Below are the code and all the weights of a small trained network. Each question names an input and a class and asks about switching units off, where a switched-off unit gives its printed mean instead of its output.

import numpy as np


def w(rows, s, z=0):
    codes = np.array(rows[::2]) - 128.0
    scale = np.full(codes.shape[1], s)
    scale[-1] = z or s
    return codes * scale


def norm(h):
    return h / np.sqrt((h * h).mean(-1, keepdims=True) + 1e-5)


def f(y):
    return np.maximum(y, 0)


def log_softmax(a):
    a = a - a.max(-1, keepdims=True)
    return a - np.log(np.exp(a).sum(-1, keepdims=True))


def net(x, mask):
    res = np.array(x, float).reshape(1, 6) / 4 @ E
    u = 0
    for l in range(2):
        y = f(norm(res) @ A[l][:, :-1].T + A[l][:, -1])
        res = res + np.where(mask[u : u + 4], y, B[l][:, -1]) @ B[l][:, :-1]
        u += 4
    return log_softmax(norm(res)[-1] @ U[:, :-1].T + U[:, -1])


A, B = {}, {}
E = w([
[82,207,141,167,185,96],'x0',
[129,131,123,129,122,123],'x1',
[146,116,123,71,144,6],'x2',
[154,139,105,143,130,131],'x3',
[89,183,84,56,91,147],'x4',
[152,136,97,159,112,128],'x5',
],0.013)
A[0] = w([
[145,86,200,233,172,81,2],'L0N1',
[101,173,133,169,172,102,8],'L0N2',
[80,254,188,213,226,66,17],'L0N3',
[136,62,168,173,209,117,50],'L0N4',
],0.0085,0.0023)
B[0] = w([
[73,233,69,157,91,101,213],'L0N1',
[78,55,90,49,114,162,169],'L0N2',
[229,7,146,72,60,183,254],'L0N3',
[55,157,26,68,160,145,193],'L0N4',
],0.011,0.0068)
A[1] = w([
[99,152,57,98,158,134,192],'L1N1',
[113,150,248,204,92,135,28],'L1N2',
[141,106,159,106,174,122,122],'L1N3',
[134,178,154,112,132,57,252],'L1N4',
],0.015,0.0011)
B[1] = w([
[100,183,173,137,50,79,253],'L1N1',
[92,165,2,117,103,222,153],'L1N2',
[150,108,39,111,135,159,159],'L1N3',
[104,203,24,100,136,145,187],'L1N4',
],0.014,0.0056)
U = w([
[255,23,130,63,62,211,32],'0',
[84,249,104,180,84,146,140],'1',
[150,212,25,113,224,232,251],'2',
],0.0074,0.002)

Each question gives the input, the list of numbers given to net, and the class t.
The units are the neurons (one row each of A and B). Each row of codes is followed by its name. A weight is (code - 128) times the scale printed after its matrix; where a second scale follows, it is the last column's (A, B and U).
mask holds one flag per neuron, layer by layer. A switched-off neuron (its flag False) gives its mean, the last column of its row in B, instead of its output. The means were averaged over made-up inputs and are rounded, as every weight is.
A unit's drop is (log p(t) with every unit on - log p(t) with that unit switched off) / (log p(t) with every unit on - log p(t) with every unit switched off).
The circuit of an input: a set's keep is (log p(t) with only the set's units on - log p(t) with every unit switched off) / (log p(t) with every unit on - log p(t) with every unit switched off). Starting from all 8 units, units are removed one at a time, each time the one whose removal leaves the highest keep (on an exact tie, the one counted first), for as long as the keep stays at least 0.8.
units of the circuit, in order: the units of the circuit, biggest drop first
unit that matters most: the unit with the biggest drop
k most important neurons: the k neurons with the biggest drops, biggest first
k most important neurons of layer l: the k neurons of layer l with the biggest drops, biggest first
drop of u: that unit's drop, to one decimal
input [0,5,1,5,-4,-8], class 1: unit that matters most -> L1N1
input [-2,-8,0,-2,4,2], class 1: units of the circuit, in order -> (L0N3, L1N1)
input [-6,0,-5,2,-7,2], class 1: 4 most important neurons -> (L0N3, L0N1, L0N2, L1N3)
input [-5,0,8,-7,3,-5], class 2: units of the circuit, in order -> (L0N3, L1N4)
input [-1,-3,7,-8,-7,-5], class 1: 2 most important neurons of layer 0 -> (L0N1, L0N4)
input [-5,6,-1,-7,-6,-8], class 1: 4 most important neurons -> (L0N3, L0N1, L0N4, L1N1)
input [7,-4,-6,-6,3,1], class 0: units of the circuit, in order -> (L0N3, L0N1)
input [-3,-3,7,8,-2,7], class 2: 2 most important neurons of layer 1 -> (L1N4, L1N1)
input [-2,2,4,-6,-2,-7], class 2: 2 most important neurons of layer 1 -> (L1N4, L1N3)
input [8,-3,-1,0,8,2], class 0: 3 most important neurons -> (L0N3, L0N1, L0N4)
input [-2,0,-1,5,5,-1], class 1: 2 most important neurons -> (L0N3, L1N1)
input [8,-7,2,-4,1,3], class 0: drop of L0N3 -> 0.8
input [-4,8,-6,-4,-6,-1], class 1: drop of L1N3 -> 0.1
input [-2,-8,1,3,-6,4], class 1: most important neuron of layer 1 -> (L1N1)
input [3,5,2,-5,-1,-2], class 0: drop of L0N3 -> 1.2
input [-6,-7,8,-6,-7,1], class 2: drop of L0N3 -> 0.5
input [8,-2,-6,-4,-6,1], class 0: 3 most important neurons of layer 0 -> (L0N3, L0N2, L0N4)
input [-4,-7,7,2,-2,2], class 2: 2 most important neurons of layer 1 -> (L1N4, L1N1)
input [8,1,-6,-2,5,-3], class 0: 2 most important neurons -> (L0N3, L0N1)
input [-3,7,-2,-8,-7,4], class 1: most important neuron -> (L0N4)
